Here is a tiny trained network, its code and every weight. The questions are about switching its units off for an input and a class, where a switched-off unit gives its printed mean instead of its output.

import numpy as np


def w(rows, s, z=0):
    codes = np.array(rows[::2]) - 128.0
    scale = np.full(codes.shape[1], s)
    scale[-1] = z or s
    return codes * scale


def norm(h):
    return h / np.sqrt((h * h).mean(-1, keepdims=True) + 1e-5)


def f(y):
    return y / 2 * (1 + np.tanh(0.7978845608 * (y + 0.044715 * y**3)))


def log_softmax(a):
    a = a - a.max(-1, keepdims=True)
    return a - np.log(np.exp(a).sum(-1, keepdims=True))


def net(x, mask):
    res = np.array(x, float).reshape(1, 4) / 4 @ E
    u = 0
    for l in range(3):
        y = f(norm(res) @ A[l][:, :-1].T + A[l][:, -1])
        res = res + np.where(mask[u : u + 7], y, B[l][:, -1]) @ B[l][:, :-1]
        u += 7
    return log_softmax(norm(res)[-1] @ U[:, :-1].T + U[:, -1])


A, B = {}, {}
E = w([
[135,157,219,99,162,96,95,99],'x0',
[92,120,133,191,203,76,169,170],'x1',
[144,110,150,149,89,107,133,116],'x2',
[155,197,179,119,173,192,254,129],'x3',
],0.0084)
A[0] = w([
[125,195,180,63,86,80,85,117,67],'0.n0',
[68,158,122,52,137,121,113,95,54],'0.n1',
[109,139,176,110,87,97,143,126,5],'0.n2',
[161,113,30,146,89,90,56,137,133],'0.n3',
[107,127,208,131,142,93,2,121,90],'0.n4',
[28,59,118,23,87,97,157,157,80],'0.n5',
[117,134,212,241,105,136,182,141,140],'0.n6',
],0.007,0.002)
B[0] = w([
[48,128,174,1,149,99,172,149,186],'0.n0',
[154,76,197,33,49,85,74,100,142],'0.n1',
[90,62,202,37,188,189,53,1,117],'0.n2',
[62,112,122,23,234,130,153,66,255],'0.n3',
[167,120,111,126,188,213,75,122,239],'0.n4',
[126,126,146,121,146,116,246,85,144],'0.n5',
[133,124,58,92,93,85,134,162,196],'0.n6',
],0.0069,0.0044)
A[1] = w([
[112,189,166,127,126,74,141,158,100],'1.n0',
[114,171,255,157,86,153,95,154,25],'1.n1',
[124,141,162,125,194,76,200,147,58],'1.n2',
[118,101,127,38,143,136,135,34,80],'1.n3',
[130,124,68,82,104,211,137,145,233],'1.n4',
[153,127,116,160,125,168,163,75,6],'1.n5',
[92,99,165,143,218,111,57,179,145],'1.n6',
],0.0096,0.0024)
B[1] = w([
[105,130,133,148,156,164,112,128,145],'1.n0',
[73,103,36,221,148,112,198,154,148],'1.n1',
[15,36,254,45,75,209,130,7,185],'1.n2',
[67,208,77,200,110,145,97,143,254],'1.n3',
[224,111,138,199,114,106,106,154,223],'1.n4',
[158,64,109,119,12,133,104,74,131],'1.n5',
[222,88,192,114,33,89,181,120,213],'1.n6',
],0.0073,0.008)
A[2] = w([
[126,125,93,200,167,76,163,108,108],'2.n0',
[105,2,77,145,202,92,224,123,73],'2.n1',
[181,5,194,111,245,107,121,109,255],'2.n2',
[97,194,148,153,178,175,197,178,178],'2.n3',
[109,127,160,65,153,158,169,171,90],'2.n4',
[52,167,226,109,41,116,227,213,113],'2.n5',
[84,127,157,165,150,183,158,60,61],'2.n6',
],0.0071,0.0024)
B[2] = w([
[102,218,138,55,65,167,83,165,151],'2.n0',
[87,211,157,47,217,137,31,37,230],'2.n1',
[216,132,157,143,103,184,199,120,254],'2.n2',
[159,57,1,193,18,91,148,144,207],'2.n3',
[124,186,79,137,147,42,46,163,158],'2.n4',
[82,101,71,171,157,83,31,217,254],'2.n5',
[133,163,63,90,103,151,86,127,177],'2.n6',
],0.0073,0.0044)
U = w([
[76,142,41,158,113,127,107,154,8],'0',
[98,148,221,64,176,144,79,65,190],'1',
[253,82,179,151,99,119,167,146,206],'2',
],0.011,0.0014)

Each question gives the input, the list of numbers given to net, and the class t.
The units are the neurons (one row each of A and B). Each row of codes is followed by its name. A weight is (code - 128) times the scale printed after its matrix; where a second scale follows, it is the last column's (A, B and U).
mask holds one flag per neuron, layer by layer. A switched-off neuron (its flag False) gives its mean, the last column of its row in B, instead of its output. The means were averaged over made-up inputs and are rounded, as every weight is.
A unit's drop is (log p(t) with every unit on - log p(t) with that unit switched off) / (log p(t) with every unit on - log p(t) with every unit switched off).
The circuit of an input: a set's keep is (log p(t) with only the set's units on - log p(t) with every unit switched off) / (log p(t) with every unit on - log p(t) with every unit switched off). Starting from the 12 units with the biggest drops (on a tie, the unit counted first), units are removed one at a time, each time the one whose removal leaves the highest keep (on an exact tie, the one counted first), for as long as the keep stays at least 0.8.
circuit, biggest first: the units of the circuit, biggest drop first
most important unit: the unit with the biggest drop
k most important neurons: the k neurons with the biggest drops, biggest first
k most important neurons of layer l: the k neurons of layer l with the biggest drops, biggest first
drop when u is switched off: that unit's drop, to one decimal
input [0,7,-4,-2], class 1: most important unit => 2.n1
input [-2,5,-5,-6], class 1: 2 most important neurons => (2.n1; 0.n3)
input [-2,5,8,-6], class 1: circuit, biggest first => (2.n1; 0.n3)
input [-2,1,6,3], class 0: 4 most important neurons => (0.n3; 0.n4; 1.n6; 2.n2)
input [1,0,4,4], class 0: 2 most important neurons => (0.n4; 2.n5)
input [-7,8,-4,-2], class 1: circuit, biggest first => (2.n1; 1.n3)
input [8,-1,-3,1], class 0: 4 most important neurons => (1.n3; 1.n1; 0.n3; 0.n0)
input [-6,-1,4,2], class 2: 2 most important neurons of layer 1 => (1.n3; 1.n4)
input [7,1,-7,-8], class 2: 2 most important neurons of layer 1 => (1.n6; 1.n2)
input [7,1,3,-2], class 2: 4 most important neurons => (1.n6; 0.n4; 0.n3; 2.n2)
input [-1,8,8,-4], class 1: circuit, biggest first => (2.n1; 2.n3)
input [8,0,-1,6], class 0: 2 most important neurons of layer 2 => (2.n3; 2.n5)
input [0,7,2,-8], class 1: 3 most important neurons => (2.n1; 0.n3; 1.n4)
input [3,4,6,-7], class 2: circuit, biggest first => (1.n6)
input [0,1,-1,4], class 0: 3 most important neurons => (0.n4; 1.n6; 0.n3)
input [-2,2,6,-7], class 1: 2 most important neurons => (0.n3; 2.n1)
input [-3,6,8,3], class 0: 3 most important neurons => (0.n3; 2.n5; 2.n3)
input [-5,0,0,4], class 2: 2 most important neurons => (1.n4; 1.n3)
input [2,3,-8,-7], class 2: 3 most important neurons => (1.n6; 2.n2; 0.n4)
input [8,-6,5,5], class 0: most important unit => 1.n1
input [2,8,-1,-8], class 2: 2 most important neurons => (1.n6; 2.n2)
input [-8,0,-4,1], class 2: 2 most important neurons of layer 0 => (0.n0; 0.n6)
input [-2,6,6,-8], class 1: 3 most important neurons => (2.n1; 0.n3; 1.n4)
input [-3,6,3,-5], class 1: drop when 0.n3 is switched off => 0.0
input [-1,5,7,-2], class 1: drop when 2.n1 is switched off => 0.8
